Here is a tiny trained network, its code and every weight. The questions are about switching its units off for an input and a class, where a switched-off unit gives its printed mean instead of its output.

import numpy as np


def w(rows, s, z=0):
    codes = np.array(rows[::2]) - 128.0
    scale = np.full(codes.shape[1], s)
    scale[-1] = z or s
    return codes * scale


def norm(h):
    return h / np.sqrt((h * h).mean(-1, keepdims=True) + 1e-5)


def f(y):
    return y / 2 * (1 + np.tanh(0.7978845608 * (y + 0.044715 * y**3)))


def log_softmax(a):
    a = a - a.max(-1, keepdims=True)
    return a - np.log(np.exp(a).sum(-1, keepdims=True))


def net(x, mask):
    res = np.array(x, float).reshape(1, 6) / 4 @ E
    u = 0
    for l in range(2):
        y = f(norm(res) @ A[l][:, :-1].T + A[l][:, -1])
        res = res + np.where(mask[u : u + 11], y, B[l][:, -1]) @ B[l][:, :-1]
        u += 11
    return log_softmax(norm(res)[-1] @ U[:, :-1].T + U[:, -1])


A, B = {}, {}
E = w([
[133,158,109,152,147,91],'x0',
[82,201,156,177,116,188],'x1',
[129,155,254,95,98,48],'x2',
[132,126,137,118,131,142],'x3',
[103,78,129,145,79,133],'x4',
[229,113,187,224,160,144],'x5',
],0.0081)
A[0] = w([
[57,60,144,157,88,123,200],'L0N1',
[195,26,100,45,172,72,6],'L0N2',
[255,92,179,145,102,164,40],'L0N3',
[113,111,99,116,100,164,138],'L0N4',
[150,119,60,149,161,160,127],'L0N5',
[162,163,188,97,78,67,126],'L0N6',
[31,143,104,87,108,143,77],'L0N7',
[88,53,86,112,113,135,109],'L0N8',
[167,137,170,120,158,118,111],'L0N9',
[33,88,107,31,72,108,69],'L0N10',
[187,47,90,100,139,42,14],'L0N11',
],0.0094,0.0025)
B[0] = w([
[150,183,146,114,203,171,185],'L0N1',
[43,215,143,184,130,236,225],'L0N2',
[198,113,95,161,28,77,223],'L0N3',
[166,108,149,159,160,128,161],'L0N4',
[71,11,151,100,169,140,203],'L0N5',
[33,1,156,171,160,158,221],'L0N6',
[190,133,108,130,111,116,216],'L0N7',
[88,152,145,129,156,77,183],'L0N8',
[111,93,77,69,89,172,165],'L0N9',
[163,137,109,111,117,118,255],'L0N10',
[104,240,176,112,103,251,203],'L0N11',
],0.0074,0.005)
A[1] = w([
[102,167,156,205,101,153,140],'L1N1',
[97,134,104,102,159,174,253],'L1N2',
[122,104,70,184,175,162,166],'L1N3',
[94,171,119,58,95,127,189],'L1N4',
[116,158,229,123,92,81,106],'L1N5',
[123,216,149,141,120,191,172],'L1N6',
[168,114,145,193,112,117,71],'L1N7',
[100,131,122,75,110,93,100],'L1N8',
[76,47,147,148,127,124,117],'L1N9',
[167,187,136,142,122,57,96],'L1N10',
[158,107,157,247,95,132,201],'L1N11',
],0.011,0.0025)
B[1] = w([
[99,161,155,149,91,132,213],'L1N1',
[153,116,193,168,129,100,224],'L1N2',
[98,97,198,88,122,112,215],'L1N3',
[180,117,88,226,81,94,197],'L1N4',
[101,54,121,121,193,175,203],'L1N5',
[83,182,205,122,76,139,235],'L1N6',
[208,112,120,109,88,63,174],'L1N7',
[228,149,44,66,137,138,145],'L1N8',
[103,123,129,129,254,229,172],'L1N9',
[141,67,143,124,110,196,143],'L1N10',
[105,195,57,68,143,105,254],'L1N11',
],0.0083,0.0071)
U = w([
[84,186,159,144,120,162,74],'0',
[103,5,116,117,239,140,26],'1',
[206,128,49,126,95,66,254],'2',
],0.012,0.00067)

Each question gives the input, the list of numbers given to net, and the class t.
The units are the neurons (one row each of A and B). Each row of codes is followed by its name. A weight is (code - 128) times the scale printed after its matrix; where a second scale follows, it is the last column's (A, B and U).
mask holds one flag per neuron, layer by layer. A switched-off neuron (its flag False) gives its mean, the last column of its row in B, instead of its output. The means were averaged over made-up inputs and are rounded, as every weight is.
A unit's drop is (log p(t) with every unit on - log p(t) with that unit switched off) / (log p(t) with every unit on - log p(t) with every unit switched off).
The circuit of an input: a set's keep is (log p(t) with only the set's units on - log p(t) with every unit switched off) / (log p(t) with every unit on - log p(t) with every unit switched off). Starting from the 12 units with the biggest drops (on a tie, the unit counted first), units are removed one at a time, each time the one whose removal leaves the highest keep (on an exact tie, the one counted first), for as long as the keep stays at least 0.8.
circuit, biggest first: the units of the circuit, biggest drop first
most important unit: the unit with the biggest drop
k most important neurons: the k neurons with the biggest drops, biggest first
top k neurons in layer l: the k neurons of layer l with the biggest drops, biggest first
drop of u: that unit's drop, to one decimal
input [5,-7,1,-2,2,-7], class 0: top 3 neurons in layer 0 -> (L0N2 L0N11 L0N3)
input [6,6,1,0,-2,-7], class 2: circuit, biggest first -> (L0N2 L1N4 L0N7)
input [-7,-7,-6,-6,7,5], class 0: circuit, biggest first -> (L0N2 L0N11)
input [-1,-1,4,0,-4,3], class 1: most important unit -> L0N6
input [7,7,8,-2,0,-7], class 1: top 3 neurons in layer 0 -> (L0N6 L0N11 L0N2)
input [3,-6,8,4,0,0], class 1: top 3 neurons in layer 1 -> (L1N5 L1N9 L1N6)
input [4,3,6,-6,3,6], class 1: 3 most important neurons -> (L0N6 L1N5 L1N9)
input [0,-4,4,4,1,-6], class 2: 3 most important neurons -> (L0N10 L1N4 L1N8)
input [8,-1,2,-3,5,3], class 2: top 3 neurons in layer 0 -> (L0N5 L0N2 L0N3)
input [-5,-7,-7,4,-3,-3], class 0: 2 most important neurons -> (L0N2 L0N11)
input [-4,-8,-3,0,-3,-8], class 0: top 2 neurons in layer 1 -> (L1N6 L1N7)
input [1,-5,-5,-2,4,1], class 0: 2 most important neurons -> (L0N11 L0N2)
input [-5,2,3,-7,6,0], class 1: 2 most important neurons -> (L0N2 L0N11)
input [-1,-3,0,-3,5,3], class 0: 2 most important neurons -> (L0N11 L0N2)
input [-7,-5,-4,-3,-7,-3], class 0: circuit, biggest first -> (L0N2)
input [8,2,5,-7,7,7], class 2: top 2 neurons in layer 0 -> (L0N3 L0N5)
input [4,1,-5,2,8,-8], class 2: drop of L0N6 -> 0.4
